Below is a small trained network, with its code and all its weights. Each question gives an input and a target symbol and asks what happens when units are switched off, that is, made to give their printed mean instead of their output.

import numpy as np


def w(rows, s, z=0):
    codes = np.array(rows[::2]) - 128.0
    scale = np.full(codes.shape[1], s)
    scale[-1] = z or s
    return codes * scale


def f(y):
    return np.maximum(y, 0)


def softmax(a):
    e = np.exp(a - a.max(-1, keepdims=True))
    return e / e.sum(-1, keepdims=True)


def log_softmax(a):
    a = a - a.max(-1, keepdims=True)
    return a - np.log(np.exp(a).sum(-1, keepdims=True))


def net(x, mask):
    ids = ['ΓΔΛΦΩαβηθμπτψ'.index(c) for c in x.split()]
    T = len(ids)
    res = E[ids] + P[:T]
    q, k, v = (res @ M[0].T for M in (Q, K, V))
    z = softmax(np.where(np.tri(T) > 0, q @ k.T / 2**0.5, -1e9)) @ v
    res = res + np.where(mask[0], z, O[0][:, -1]) @ O[0][:, :-1]
    y = f(res @ A[0][:, :-1].T + A[0][:, -1])
    res = res + np.where(mask[1:17], y, B[0][:, -1]) @ B[0][:, :-1]
    return log_softmax(res[-1] @ U[:, :-1].T + U[:, -1])


Q, K, V, O, A, B = {}, {}, {}, {}, {}, {}
E = w([
[138,137,144,126],'Γ',
[174,159,155,126],'Δ',
[180,141,114,224],'Λ',
[111,108,208,41],'Φ',
[164,137,157,149],'Ω',
[121,148,162,79],'α',
[51,105,114,139],'β',
[118,78,154,205],'η',
[131,84,129,252],'θ',
[192,93,81,118],'μ',
[155,140,108,213],'π',
[152,62,105,102],'τ',
[108,121,88,190],'ψ',
],0.021)
P = w([
[128,141,78,88],'0',
[202,25,176,121],'1',
[87,143,136,111],'2',
[172,37,177,170],'3',
[65,162,160,130],'4',
[161,9,134,209],'5',
[35,179,190,141],'6',
[187,53,202,145],'7',
],0.014)
Q[0] = w([
[148,44,251,218],'head 0',
[131,116,138,80],'head 0',
],0.014)
K[0] = w([
[63,248,201,182],'head 0',
[120,148,126,103],'head 0',
],0.011)
V[0] = w([
[254,227,133,197],'head 0',
[116,124,66,204],'head 0',
],0.0081)
O[0] = w([
[121,217,167,253,18],'head 0',
[9,50,202,114,254],'head 0',
],0.015,0.0016)
A[0] = w([
[164,91,179,96,131],'neuron 0',
[101,230,83,83,152],'neuron 1',
[155,251,119,149,107],'neuron 2',
[143,124,205,86,117],'neuron 3',
[151,186,92,183,131],'neuron 4',
[181,81,199,86,135],'neuron 5',
[68,188,74,90,94],'neuron 6',
[53,155,66,105,113],'neuron 7',
[159,54,158,154,114],'neuron 8',
[110,150,90,143,154],'neuron 9',
[90,173,43,72,95],'neuron 10',
[173,60,113,171,136],'neuron 11',
[83,183,148,178,106],'neuron 12',
[55,133,143,82,115],'neuron 13',
[96,192,84,130,255],'neuron 14',
[125,164,222,141,51],'neuron 15',
],0.011,0.0093)
B[0] = w([
[59,130,130,137,216],'neuron 0',
[91,200,116,129,154],'neuron 1',
[100,111,191,139,166],'neuron 2',
[169,134,99,120,181],'neuron 3',
[124,76,190,84,174],'neuron 4',
[101,112,98,195,245],'neuron 5',
[125,249,47,210,146],'neuron 6',
[224,100,88,210,156],'neuron 7',
[97,224,165,140,231],'neuron 8',
[127,66,187,84,147],'neuron 9',
[44,174,149,143,159],'neuron 10',
[154,184,122,55,221],'neuron 11',
[112,122,80,129,217],'neuron 12',
[187,195,127,140,193],'neuron 13',
[254,74,162,93,190],'neuron 14',
[162,116,58,147,188],'neuron 15',
],0.0078,0.011)
U = w([
[55,200,148,62,132],'Γ',
[191,71,104,80,116],'Δ',
[91,90,187,120,95],'Λ',
[117,173,3,228,49],'Φ',
[124,140,160,92,220],'Ω',
[42,153,194,76,154],'α',
[123,228,156,95,156],'β',
[155,150,230,79,80],'η',
[156,134,187,104,146],'θ',
[190,69,73,146,252],'μ',
[77,55,144,38,196],'π',
[134,81,160,145,104],'τ',
[50,198,125,162,17],'ψ',
],0.0077,0.0033)

Each question gives the input, a string of symbols that net reads in full, and the target symbol t.
The units are the heads (2 rows each of Q, K, V and O) and the neurons (one row each of A and B). Each row of codes is followed by its name. A weight is (code - 128) times the scale printed after its matrix; where a second scale follows, it is the last column's (O, A, B and U).
mask holds one flag per unit, heads first, then neurons. A switched-off unit (its flag False) gives its mean, the last column of its rows in O or B, instead of its output. The means were averaged over made-up inputs and are rounded, as every weight is.
A unit's drop is (log p(t) with every unit on - log p(t) with that unit switched off) / (log p(t) with every unit on - log p(t) with every unit switched off).
The circuit of an input: a set's keep is (log p(t) with only the set's units on - log p(t) with every unit switched off) / (log p(t) with every unit on - log p(t) with every unit switched off). Starting from the 12 units with the biggest drops (on a tie, the unit counted first), units are removed one at a time, each time the one whose removal leaves the highest keep (on an exact tie, the one counted first), for as long as the keep stays at least 0.8.
circuit, biggest first: the units of the circuit, biggest drop first
top k neurons: the k neurons with the biggest drops, biggest first
drop of u: that unit's drop, to one decimal
input Δ Ω Λ Λ η ψ Δ π, target η: circuit, biggest first : head 0; neuron 4; neuron 2; neuron 5
input Φ ψ β ψ β τ Λ Γ, target Φ: circuit, biggest first : head 0; neuron 15
input β μ β, target Φ: circuit, biggest first : neuron 7
input β Λ θ β, target α: top 2 neurons : neuron 8; neuron 14
input Φ τ Φ Λ, target Δ: circuit, biggest first : head 0; neuron 11
input β π Ω Ω μ θ Δ, target η: circuit, biggest first : head 0; neuron 14; neuron 2
input Λ τ α π π θ Δ Λ, target η: circuit, biggest first : head 0; neuron 4; neuron 2; neuron 5
input ψ π α Δ Δ, target η: circuit, biggest first : head 0; neuron 14; neuron 2; neuron 4
input ψ β Λ α, target Φ: circuit, biggest first : head 0; neuron 15; neuron 12
input ψ β Γ β ψ Φ, target α: top 2 neurons : neuron 8; neuron 0
input π β Δ Ω β Λ Λ Δ, target Φ: circuit, biggest first : neuron 15; head 0
input π θ η π π η, target ψ: circuit, biggest first : head 0; neuron 8
input Φ Φ Γ Γ Γ μ α, target β: circuit, biggest first : head 0; neuron 6
input η α Ω τ Λ, target τ: top 2 neurons : neuron 4; neuron 14
input Λ ψ τ α ψ Δ β, target Φ: top 3 neurons : neuron 7; neuron 6; neuron 13
input Δ β π β, target ψ: top neuron : neuron 14
input π τ β Φ Φ ψ, target Δ: drop of neuron 11 : 0.2
input η α Γ β β β β ψ, target π: drop of head 0 : 0.9
input α β μ α τ α β Φ, target π: drop of neuron 0 : 0.2
input α Λ Ω τ Λ Ω, target Φ: drop of neuron 6 : -0.1
input μ α Φ α, target Δ: top neuron : neuron 8
